Here is a tiny trained network, its code and every weight. The questions are about switching its units off for an input and a target symbol, where a switched-off unit gives its printed mean instead of its output.

import numpy as np


def w(rows, s, z=0):
    codes = np.array(rows[::2]) - 128.0
    scale = np.full(codes.shape[1], s)
    scale[-1] = z or s
    return codes * scale


def f(y):
    return y / 2 * (1 + np.tanh(0.7978845608 * (y + 0.044715 * y**3)))


def softmax(a):
    e = np.exp(a - a.max(-1, keepdims=True))
    return e / e.sum(-1, keepdims=True)


def log_softmax(a):
    a = a - a.max(-1, keepdims=True)
    return a - np.log(np.exp(a).sum(-1, keepdims=True))


def net(x, mask):
    ids = ['Ψημξπτφ'.index(c) for c in x.split()]
    T = len(ids)
    res = E[ids] + P[:T]
    r = res
    for j in range(2):
        rows = slice(2 * j, 2 * j + 2)
        q, k, v = (r @ M[0][rows].T for M in (Q, K, V))
        z = softmax(np.where(np.tri(T) > 0, q @ k.T / 2**0.5, -1e9)) @ v
        o = O[0][rows]
        res = res + np.where(mask[j], z, o[:, -1]) @ o[:, :-1]
    y = f(res @ A[0][:, :-1].T + A[0][:, -1])
    res = res + np.where(mask[2:6], y, B[0][:, -1]) @ B[0][:, :-1]
    return log_softmax(res[-1] @ U[:, :-1].T + U[:, -1])


Q, K, V, O, A, B = {}, {}, {}, {}, {}, {}
E = w([
[204,193,160,89,153,26,175],'Ψ',
[4,226,57,170,134,44,135],'η',
[151,53,34,133,178,103,71],'μ',
[65,163,129,68,187,140,62],'ξ',
[134,109,177,203,145,159,170],'π',
[186,87,202,181,3,110,7],'τ',
[89,82,160,140,64,80,177],'φ',
],0.013)
P = w([
[251,224,150,253,100,121,129],'0',
[69,89,235,85,193,87,95],'1',
[85,99,221,114,165,89,62],'2',
[98,93,212,130,148,98,60],'3',
[45,162,67,46,137,133,174],'4',
[64,149,103,85,167,171,148],'5',
[67,152,102,88,156,169,144],'6',
[12,159,80,76,136,135,149],'7',
],0.0057)
Q[0] = w([
[183,126,149,92,90,173,164],'h1',
[110,151,2,28,248,137,250],'h1',
[46,135,41,107,149,210,159],'h2',
[96,198,21,23,165,172,97],'h2',
],0.0077)
K[0] = w([
[144,128,213,152,137,140,95],'h1',
[47,61,180,3,176,138,106],'h1',
[1,62,94,94,152,149,161],'h2',
[6,141,147,93,135,184,128],'h2',
],0.007)
V[0] = w([
[94,192,65,127,209,148,186],'h1',
[204,110,156,179,185,217,150],'h1',
[171,193,159,148,140,99,131],'h2',
[124,122,232,156,75,117,254],'h2',
],0.0083)
O[0] = w([
[148,19,188,102,76,182,168,48],'h1',
[61,163,19,3,28,174,69,31],'h1',
[41,65,30,156,155,162,241,248],'h2',
[218,177,71,133,102,133,245,9],'h2',
],0.0066,0.0017)
A[0] = w([
[137,69,31,114,125,108,68,143],'n1',
[28,79,59,237,234,63,203,90],'n2',
[217,109,214,112,193,99,254,215],'n3',
[118,72,120,161,45,210,146,253],'n4',
],0.0058,0.0028)
B[0] = w([
[198,95,35,87,165,204,130,165],'n1',
[254,187,153,62,45,236,70,255],'n2',
[169,102,55,184,113,42,108,192],'n3',
[76,57,116,85,144,150,171,161],'n4',
],0.0088,0.0057)
U = w([
[53,134,93,125,162,181,251,175],'Ψ',
[179,62,199,189,144,133,152,41],'η',
[140,204,56,205,166,33,118,132],'μ',
[109,105,171,144,84,128,98,90],'ξ',
[186,253,221,112,73,166,75,82],'π',
[36,164,222,132,234,118,121,253],'τ',
[216,78,90,11,143,190,94,77],'φ',
],0.0057,0.0044)

Each question gives the input, a string of symbols that net reads in full, and the target symbol t.
The units are the heads (2 rows each of Q, K, V and O) and the neurons (one row each of A and B). Each row of codes is followed by its name. A weight is (code - 128) times the scale printed after its matrix; where a second scale follows, it is the last column's (O, A, B and U).
mask holds one flag per unit, heads first, then neurons. A switched-off unit (its flag False) gives its mean, the last column of its rows in O or B, instead of its output. The means were averaged over made-up inputs and are rounded, as every weight is.
A unit's drop is (log p(t) with every unit on - log p(t) with that unit switched off) / (log p(t) with every unit on - log p(t) with every unit switched off).
The circuit of an input: a set's keep is (log p(t) with only the set's units on - log p(t) with every unit switched off) / (log p(t) with every unit on - log p(t) with every unit switched off). Starting from all 6 units, units are removed one at a time, each time the one whose removal leaves the highest keep (on an exact tie, the one counted first), for as long as the keep stays at least 0.8.
units of the circuit, in order: the units of the circuit, biggest drop first
most important unit: the unit with the biggest drop
k most important neurons: the k neurons with the biggest drops, biggest first
which heads matter: for each layer, one digit per head in row order, 1 if its drop is at least 0.15 and else 0, layers parted by /
drop when u is switched off: that unit's drop, to one decimal
input η τ π π π η τ, target η: most important unit => h1
input μ τ τ η φ, target π: units of the circuit, in order => [h1; n2]
input φ τ η φ, target μ: units of the circuit, in order => [h2; n3; h1]
input μ η φ φ, target τ: units of the circuit, in order => [h2; n2; n3]
input Ψ ξ μ φ, target φ: 2 most important neurons => [n2; n4]
input η π π, target η: units of the circuit, in order => [h1; n3]
input τ τ π, target π: units of the circuit, in order => [n2; h1; h2]
input τ Ψ φ, target π: which heads matter => 11
input Ψ φ φ π, target φ: 2 most important neurons => [n2; n4]
input π μ η π, target Ψ: 2 most important neurons => [n2; n4]
input π τ τ π, target Ψ: drop when n4 is switched off => 0.1
input Ψ π φ, target φ: drop when h2 is switched off => 1.4
input τ μ ξ τ τ, target μ: drop when n2 is switched off => 0.2
input η Ψ φ, target η: units of the circuit, in order => [h1]
